Below is a small trained network, with its code and all its weights. Each question gives an input and a target symbol and asks what happens when units are switched off, that is, made to give their printed mean instead of their output.

import numpy as np


def w(rows, s, z=0):
    codes = np.array(rows[::2]) - 128.0
    scale = np.full(codes.shape[1], s)
    scale[-1] = z or s
    return codes * scale


def f(y):
    return np.maximum(y, 0)


def softmax(a):
    e = np.exp(a - a.max(-1, keepdims=True))
    return e / e.sum(-1, keepdims=True)


def log_softmax(a):
    a = a - a.max(-1, keepdims=True)
    return a - np.log(np.exp(a).sum(-1, keepdims=True))


def net(x, mask):
    ids = ['αβγδεζηθλμξπστφψ'.index(c) for c in x.split()]
    T = len(ids)
    res = E[ids] + P[:T]
    u = 0
    for l in range(3):
        r = res
        for j in range(2):
            rows = slice(2 * j, 2 * j + 2)
            q, k, v = (r @ M[l][rows].T for M in (Q, K, V))
            z = softmax(np.where(np.tri(T) > 0, q @ k.T / 2**0.5, -1e9)) @ v
            o = O[l][rows]
            res = res + np.where(mask[u + j], z, o[:, -1]) @ o[:, :-1]
        u += 2
        y = f(res @ A[l][:, :-1].T + A[l][:, -1])
        res = res + np.where(mask[u : u + 4], y, B[l][:, -1]) @ B[l][:, :-1]
        u += 4
    return log_softmax(res[-1] @ U[:, :-1].T + U[:, -1])


Q, K, V, O, A, B = {}, {}, {}, {}, {}, {}
E = w([
[110,100,135,101,186,178,111],'α',
[96,141,140,98,184,170,150],'β',
[97,111,157,129,230,184,102],'γ',
[53,135,152,109,215,132,194],'δ',
[151,189,230,224,146,150,73],'ε',
[146,138,159,80,110,152,195],'ζ',
[102,161,136,143,97,106,203],'η',
[201,153,3,119,113,223,127],'θ',
[113,176,144,144,107,120,207],'λ',
[111,104,105,240,193,233,177],'μ',
[228,110,215,140,213,105,137],'ξ',
[137,126,148,224,137,99,127],'π',
[57,99,72,128,119,83,148],'σ',
[76,199,122,136,193,122,56],'τ',
[117,94,225,179,8,130,137],'φ',
[46,83,140,166,70,205,161],'ψ',
],0.018)
P = w([
[60,162,194,225,195,43,183],'0',
[112,134,169,196,140,76,126],'1',
[89,146,152,152,119,104,159],'2',
[107,121,120,134,119,124,130],'3',
[86,146,120,131,140,128,159],'4',
[150,49,77,125,142,182,50],'5',
[4,222,131,134,187,130,253],'6',
[135,72,70,88,158,195,95],'7',
[56,199,89,88,148,174,213],'8',
[151,90,66,70,133,234,87],'9',
[140,79,35,74,127,228,81],'10',
[131,127,51,37,95,236,133],'11',
[124,100,68,85,114,200,113],'12',
[169,18,68,110,151,182,24],'13',
],0.0062)
Q[0] = w([
[99,123,215,44,116,42,119],'L0H0',
[203,9,107,224,21,18,247],'L0H0',
[33,46,26,177,157,183,172],'L0H1',
[55,255,92,158,105,187,181],'L0H1',
],0.0055)
K[0] = w([
[90,135,207,251,215,76,95],'L0H0',
[102,58,95,207,89,134,220],'L0H0',
[83,29,69,47,35,154,85],'L0H1',
[3,237,76,192,77,152,210],'L0H1',
],0.0057)
V[0] = w([
[80,168,110,153,116,148,87],'L0H0',
[235,39,109,94,62,97,156],'L0H0',
[169,54,64,125,119,165,67],'L0H1',
[141,93,145,98,233,140,1],'L0H1',
],0.0072)
O[0] = w([
[159,145,154,84,130,131,2,157],'L0H0',
[128,100,158,132,184,172,153,3],'L0H0',
[73,132,123,114,154,148,159,93],'L0H1',
[106,220,170,149,110,57,190,142],'L0H1',
],0.0096,0.0068)
A[0] = w([
[176,112,201,108,78,166,147,120],'L0N0',
[121,150,150,186,109,199,219,255],'L0N1',
[86,89,153,104,221,150,170,90],'L0N2',
[117,135,94,1,152,111,141,205],'L0N3',
],0.0074,0.00092)
B[0] = w([
[42,55,47,109,129,86,133,215],'L0N0',
[178,92,64,140,96,182,128,252],'L0N1',
[194,148,121,8,72,149,70,236],'L0N2',
[128,116,123,209,190,146,2,240],'L0N3',
],0.0079,0.0029)
Q[1] = w([
[34,139,126,228,128,204,58],'L1H0',
[27,54,196,75,87,71,95],'L1H0',
[152,52,167,96,81,33,255],'L1H1',
[58,54,187,130,157,136,43],'L1H1',
],0.0043)
K[1] = w([
[117,8,68,125,186,130,55],'L1H0',
[53,91,156,113,154,85,112],'L1H0',
[79,108,235,196,96,46,254],'L1H1',
[95,55,128,33,21,126,46],'L1H1',
],0.0054)
V[1] = w([
[106,137,79,55,70,135,167],'L1H0',
[163,175,69,225,2,153,187],'L1H0',
[206,179,26,173,165,122,142],'L1H1',
[160,164,105,62,222,149,77],'L1H1',
],0.0068)
O[1] = w([
[156,35,207,196,135,47,34,87],'L1H0',
[130,63,183,106,254,71,64,185],'L1H0',
[92,119,190,54,127,74,149,254],'L1H1',
[106,161,94,108,81,65,167,238],'L1H1',
],0.0097,0.005)
A[1] = w([
[198,153,88,33,116,165,112,240],'L1N0',
[76,186,129,173,143,65,2,133],'L1N1',
[252,89,97,170,21,74,123,251],'L1N2',
[89,122,124,117,58,153,214,203],'L1N3',
],0.0075,0.0022)
B[1] = w([
[111,132,195,160,154,41,140,231],'L1N0',
[65,81,87,1,118,166,161,254],'L1N1',
[138,183,175,106,136,115,61,169],'L1N2',
[53,112,156,202,164,141,192,161],'L1N3',
],0.0094,0.0075)
Q[2] = w([
[199,133,169,169,166,170,130],'L2H0',
[212,126,123,48,125,254,103],'L2H0',
[79,166,119,89,114,128,82],'L2H1',
[49,125,132,82,198,214,15],'L2H1',
],0.0065)
K[2] = w([
[104,166,158,180,107,142,194],'L2H0',
[107,61,112,140,112,174,84],'L2H0',
[96,104,133,101,2,135,183],'L2H1',
[113,101,96,178,96,110,108],'L2H1',
],0.0088)
V[2] = w([
[133,77,37,178,148,112,190],'L2H0',
[61,125,212,200,100,88,161],'L2H0',
[67,14,56,130,104,144,201],'L2H1',
[165,113,239,87,3,204,158],'L2H1',
],0.0064)
O[2] = w([
[116,72,132,151,129,146,177,1],'L2H0',
[174,139,95,149,238,126,174,70],'L2H0',
[90,110,103,191,76,172,179,228],'L2H1',
[3,173,158,157,154,152,50,107],'L2H1',
],0.013,0.0045)
A[2] = w([
[179,130,71,178,190,173,163,83],'L2N0',
[158,71,146,228,131,234,84,3],'L2N1',
[117,112,206,213,118,81,180,154],'L2N2',
[98,239,151,137,12,254,54,250],'L2N3',
],0.0056,0.0031)
B[2] = w([
[171,114,159,89,102,131,133,136],'L2N0',
[115,171,142,102,116,96,155,155],'L2N1',
[121,83,127,101,139,83,9,140],'L2N2',
[123,118,103,111,188,117,141,246],'L2N3',
],0.015,0.012)
U = w([
[164,109,78,173,119,57,105,130],'α',
[154,112,105,163,129,108,135,114],'β',
[142,177,112,149,134,144,237,163],'γ',
[150,69,65,169,141,28,187,92],'δ',
[158,200,85,122,163,157,102,100],'ε',
[150,128,131,133,132,167,115,165],'ζ',
[154,108,99,154,108,119,91,155],'η',
[88,112,254,118,70,85,176,45],'θ',
[153,106,132,116,123,154,97,110],'λ',
[161,55,174,81,141,189,169,120],'μ',
[166,129,128,202,188,32,147,246],'ξ',
[165,107,145,112,116,165,114,143],'π',
[158,85,34,157,67,95,179,157],'σ',
[146,118,52,91,87,120,131,2],'τ',
[108,75,148,216,212,89,40,97],'φ',
[74,20,154,175,204,180,189,159],'ψ',
],0.0071,0.0051)

Each question gives the input, a string of symbols that net reads in full, and the target symbol t.
The units are the heads (2 rows each of Q, K, V and O) and the neurons (one row each of A and B). Each row of codes is followed by its name. A weight is (code - 128) times the scale printed after its matrix; where a second scale follows, it is the last column's (O, A, B and U).
mask holds one flag per unit, layer by layer, with each layer's heads first. A switched-off unit (its flag False) gives its mean, the last column of its rows in O or B, instead of its output. The means were averaged over made-up inputs and are rounded, as every weight is.
A unit's drop is (log p(t) with every unit on - log p(t) with that unit switched off) / (log p(t) with every unit on - log p(t) with every unit switched off).
The circuit of an input: a set's keep is (log p(t) with only the set's units on - log p(t) with every unit switched off) / (log p(t) with every unit on - log p(t) with every unit switched off). Starting from the 12 units with the biggest drops (on a tie, the unit counted first), units are removed one at a time, each time the one whose removal leaves the highest keep (on an exact tie, the one counted first), for as long as the keep stays at least 0.8.
units of the circuit, in order: the units of the circuit, biggest drop first
top k neurons: the k neurons with the biggest drops, biggest first
k most important neurons of layer l: the k neurons of layer l with the biggest drops, biggest first
input γ γ ε γ, target ε: units of the circuit, in order	[L2H1, L1H0]
input σ α γ ε θ φ, target φ: units of the circuit, in order	[L1N2, L2H1, L1H0, L2N3]
input ξ γ β, target ξ: units of the circuit, in order	[L2H0, L0H1]
input γ γ μ γ ζ ψ π ξ ψ ζ α ψ η α, target ψ: units of the circuit, in order	[L2H1, L0H1]
input α τ γ α λ δ γ γ γ ε ε ξ λ, target ξ: 3 most important neurons of layer 1	[L1N1, L1N3, L1N2]
input θ α ξ ψ β ψ λ β, target ψ: units of the circuit, in order	[L2H1]
input τ ξ γ γ ε δ γ γ ψ φ δ, target φ: units of the circuit, in order	[L2H1, L0N3]
input γ γ δ θ ε, target θ: top 4 neurons	[L1N1, L2N3, L0N1, L0N2]
input γ ε ψ γ γ ε ζ γ φ γ, target φ: top 3 neurons	[L1N2, L1N0, L2N3]
input ε φ ε η ε λ ε ζ ψ ε, target ψ: top 2 neurons	[L1N1, L2N3]
input θ ε γ ε γ θ ψ ψ ξ ψ γ γ, target ψ: top 4 neurons	[L0N3, L0N1, L2N3, L1N2]
input α ψ σ τ, target τ: units of the circuit, in order	[L1N1, L0H0]
input γ ε ξ ε ζ θ α, target θ: units of the circuit, in order	[L1H1, L2N3]
input μ σ θ γ α β ε ψ β, target ψ: top 2 neurons	[L0N3, L2N3]
input θ ε φ ε γ λ λ γ θ ξ γ γ θ δ, target θ: 2 most important neurons of layer 1	[L1N3, L1N0]
input γ γ ε, target ε: 2 most important neurons of layer 1	[L1N1, L1N0]
input λ γ λ γ γ γ τ ψ μ ξ ψ ζ γ τ, target τ: top neuron	[L1N1]
input ε ξ γ ζ β ξ ξ γ, target ξ: top 3 neurons	[L1N1, L1N0, L0N2]
input ζ γ δ θ γ θ ζ θ μ ε γ η ψ γ, target ψ: 2 most important neurons of layer 2	[L2N3, L2N1]
input θ γ γ α θ, target ξ: top 3 neurons	[L1N1, L1N0, L0N0]
input ξ ζ θ μ, target μ: top neuron	[L0N1]
input γ γ β, target γ: 3 most important neurons of layer 1	[L1N3, L1N2, L1N0]
input γ γ ζ, target ξ: 2 most important neurons of layer 1	[L1N1, L1N3]
input γ ξ θ, target ξ: 2 most important neurons of layer 1	[L1N1, L1N0]
input θ γ ε ζ γ γ τ θ ξ γ ε θ γ β, target θ: 2 most important neurons of layer 0	[L0N1, L0N3]
input γ ξ γ, target ξ: 2 most important neurons of layer 1	[L1N1, L1N3]
input δ λ γ η γ γ ε, target ε: 2 most important neurons of layer 1	[L1N2, L1N0]
